Below are the code and all the weights of a small trained network. Each question names an input and a class and asks about switching units off, where a switched-off unit gives its printed mean instead of its output.

import numpy as np


def w(rows, s, z=0):
    codes = np.array(rows[::2]) - 128.0
    scale = np.full(codes.shape[1], s)
    scale[-1] = z or s
    return codes * scale


def f(y):
    return y / 2 * (1 + np.tanh(0.7978845608 * (y + 0.044715 * y**3)))


def log_softmax(a):
    a = a - a.max(-1, keepdims=True)
    return a - np.log(np.exp(a).sum(-1, keepdims=True))


def net(x, mask):
    res = np.array(x, float).reshape(1, 5) / 4 @ E
    y = f(res @ A[0][:, :-1].T + A[0][:, -1])
    res = res + np.where(mask, y, B[0][:, -1]) @ B[0][:, :-1]
    return log_softmax(res[-1] @ U[:, :-1].T + U[:, -1])


A, B = {}, {}
E = w([
[108,62,42,70,162,159,154,52],'x0',
[194,120,151,93,251,152,56,146],'x1',
[166,28,94,153,144,82,176,242],'x2',
[178,122,91,249,107,242,113,131],'x3',
[254,166,115,114,105,98,178,88],'x4',
],0.0092)
A[0] = w([
[73,169,95,132,72,119,141,120,163],'N0',
[125,108,101,89,130,166,151,109,61],'N1',
[130,142,159,161,123,98,105,141,60],'N2',
[141,222,169,110,126,140,110,49,59],'N3',
[90,151,150,124,129,165,105,58,101],'N4',
[112,123,148,142,125,143,149,122,59],'N5',
[124,119,111,134,66,112,134,121,90],'N6',
[149,86,104,126,117,116,120,173,55],'N7',
[145,116,123,122,135,141,166,98,144],'N8',
[103,174,144,142,139,136,103,71,44],'N9',
[85,93,180,108,142,75,129,108,79],'N10',
[133,118,124,166,114,212,136,135,114],'N11',
[176,121,127,104,175,174,78,149,57],'N12',
[137,156,181,140,100,142,131,174,83],'N13',
[129,70,83,108,142,138,161,111,129],'N14',
[131,95,110,91,127,166,149,109,48],'N15',
[168,113,142,128,174,123,90,119,114],'N16',
[140,154,176,162,113,109,114,149,79],'N17',
[175,160,109,98,117,133,147,126,69],'N18',
[98,120,137,143,95,131,177,116,94],'N19',
[153,55,108,171,136,98,166,179,65],'N20',
[215,133,146,129,122,105,166,94,37],'N21',
[153,133,134,84,191,110,72,141,88],'N22',
[97,146,94,159,86,123,172,136,119],'N23',
[77,131,164,82,139,65,141,117,77],'N24',
[109,174,146,111,124,174,123,101,57],'N25',
[140,115,163,96,162,167,92,144,124],'N26',
[167,117,87,176,117,150,112,107,69],'N27',
[124,132,165,78,136,113,150,134,70],'N28',
[148,138,126,191,140,134,116,119,58],'N29',
[198,155,99,134,112,137,156,103,70],'N30',
[166,154,132,64,125,48,155,117,120],'N31',
[159,91,112,128,142,81,177,187,79],'N32',
[144,181,171,156,120,97,102,178,121],'N33',
[148,152,116,128,186,122,74,123,55],'N34',
[100,134,98,127,67,89,135,123,68],'N35',
[111,104,111,147,164,107,145,176,75],'N36',
[117,117,143,97,138,72,129,130,61],'N37',
[118,118,56,108,154,150,147,77,93],'N38',
[121,110,121,172,118,192,127,142,81],'N39',
[116,96,82,102,142,142,112,92,82],'N40',
[136,175,154,140,116,110,115,166,74],'N41',
[97,110,153,138,97,127,201,111,72],'N42',
[1,79,156,149,153,172,68,161,4],'N43',
[181,125,120,169,106,188,119,109,106],'N44',
],0.017,0.011)
B[0] = w([
[178,155,163,143,136,161,115,144,240],'N0',
[94,129,133,116,148,143,167,114,159],'N1',
[102,120,113,130,164,155,175,116,143],'N2',
[122,98,144,175,131,83,108,90,247],'N3',
[119,94,158,161,136,95,106,89,216],'N4',
[104,106,14,207,135,209,174,82,123],'N5',
[164,130,137,148,147,169,136,132,179],'N6',
[121,114,124,153,137,118,117,81,168],'N7',
[119,130,150,115,117,129,144,131,178],'N8',
[131,112,120,182,147,87,113,85,178],'N9',
[116,166,83,114,134,125,98,154,186],'N10',
[122,163,91,94,155,94,77,167,218],'N11',
[172,147,128,144,139,167,142,128,200],'N12',
[90,101,135,106,160,140,173,122,171],'N13',
[89,120,171,116,150,125,151,134,218],'N14',
[88,117,118,131,160,166,164,128,152],'N15',
[164,142,145,143,133,169,144,146,198],'N16',
[88,106,137,109,159,143,177,131,167],'N17',
[126,91,94,137,91,156,135,115,166],'N18',
[175,122,130,137,148,176,140,128,185],'N19',
[127,126,156,176,134,66,102,72,235],'N20',
[106,99,113,154,33,169,163,132,198],'N21',
[176,153,132,143,134,169,138,145,221],'N22',
[182,139,144,125,150,171,138,132,218],'N23',
[108,148,68,107,141,129,74,144,212],'N24',
[133,115,119,165,135,95,117,73,171],'N25',
[173,138,152,141,130,172,131,140,195],'N26',
[106,149,96,113,131,136,102,143,188],'N27',
[114,149,68,129,154,141,109,134,164],'N28',
[101,135,88,108,142,142,116,140,159],'N29',
[111,122,106,137,61,141,131,148,199],'N30',
[101,144,97,97,100,135,74,157,250],'N31',
[122,119,145,184,135,94,96,71,224],'N32',
[78,113,162,88,156,138,186,134,204],'N33',
[171,154,122,140,135,161,143,108,178],'N34',
[168,151,117,144,145,169,144,139,186],'N35',
[132,121,126,172,123,100,121,80,175],'N36',
[118,146,87,127,143,133,106,133,170],'N37',
[81,104,164,91,167,121,194,146,212],'N38',
[111,171,76,99,141,127,70,132,195],'N39',
[95,121,148,117,147,144,165,134,183],'N40',
[92,96,127,116,167,144,174,135,160],'N41',
[173,139,123,152,148,173,142,136,185],'N42',
[114,90,111,133,3,149,151,153,228],'N43',
[113,154,90,82,136,105,71,151,224],'N44',
],0.016,0.012)
U = w([
[95,162,64,97,149,110,68,155,121],'0',
[116,116,142,188,144,70,102,80,117],'1',
[198,153,133,145,155,165,139,149,106],'2',
[53,115,148,92,174,118,185,140,119],'3',
[99,109,97,133,6,130,138,149,148],'4',
[149,153,253,50,102,52,62,197,253],'5',
[164,98,112,88,153,54,135,152,112],'6',
[144,133,139,86,125,62,126,157,109],'7',
],0.015,0.024)

Each question gives the input, the list of numbers given to net, and the class t.
The units are the neurons (one row each of A and B). Each row of codes is followed by its name. A weight is (code - 128) times the scale printed after its matrix; where a second scale follows, it is the last column's (A, B and U).
mask holds one flag per neuron, in row order. A switched-off neuron (its flag False) gives its mean, the last column of its row in B, instead of its output. The means were averaged over made-up inputs and are rounded, as every weight is.
A unit's drop is (log p(t) with every unit on - log p(t) with that unit switched off) / (log p(t) with every unit on - log p(t) with every unit switched off).
The circuit of an input: a set's keep is (log p(t) with only the set's units on - log p(t) with every unit switched off) / (log p(t) with every unit on - log p(t) with every unit switched off). Starting from the 12 units with the biggest drops (on a tie, the unit counted first), units are removed one at a time, each time the one whose removal leaves the highest keep (on an exact tie, the one counted first), for as long as the keep stays at least 0.8.
circuit, biggest first: the units of the circuit, biggest drop first
most important unit: the unit with the biggest drop
top k neurons: the k neurons with the biggest drops, biggest first
drop when u is switched off: that unit's drop, to one decimal
input [5,6,1,4,-5], class 2: most important unit => N12
input [6,5,4,5,6], class 3: circuit, biggest first => N38, N14
input [-4,-3,-6,-5,7], class 4: top 3 neurons => N31, N21, N20
input [-3,-7,7,7,5], class 0: top 4 neurons => N44, N11, N39, N27
input [4,6,0,-5,8], class 4: top 2 neurons => N21, N31
input [-7,3,7,4,-4], class 1: top 4 neurons => N20, N32, N36, N38
input [-2,-7,7,-4,-5], class 1: top 3 neurons => N20, N32, N36
input [8,-3,-4,8,4], class 0: top 3 neurons => N44, N11, N39
input [-4,-8,-4,4,8], class 2: top 4 neurons => N23, N0, N43, N6
input [-6,-3,-3,2,8], class 4: top 2 neurons => N21, N30
input [-8,7,5,-6,4], class 3: top 2 neurons => N33, N41
input [0,8,-3,-8,6], class 0: top 3 neurons => N31, N24, N28
input [-1,4,7,6,4], class 1: top 3 neurons => N20, N32, N31
input [5,-2,-5,6,4], class 0: circuit, biggest first => N44
input [-4,-4,1,1,-2], class 2: top 3 neurons => N38, N0, N14
input [-2,-3,7,6,-4], class 1: top 2 neurons => N20, N36
input [8,-8,2,-5,5], class 2: top 2 neurons => N42, N35
input [8,-7,3,-3,-7], class 3: top 2 neurons => N38, N14
input [3,-4,8,8,2], class 0: drop when N3 is switched off => 0.2
input [-8,-1,6,0,0], class 3: most important unit => N33
input [3,-4,3,-1,-6], class 4: drop when N43 is switched off => 5.4
input [5,-2,-3,-2,6], class 4: drop when N20 is switched off => 0.0
input [7,-8,0,-4,3], class 2: drop when N0 is switched off => 0.1
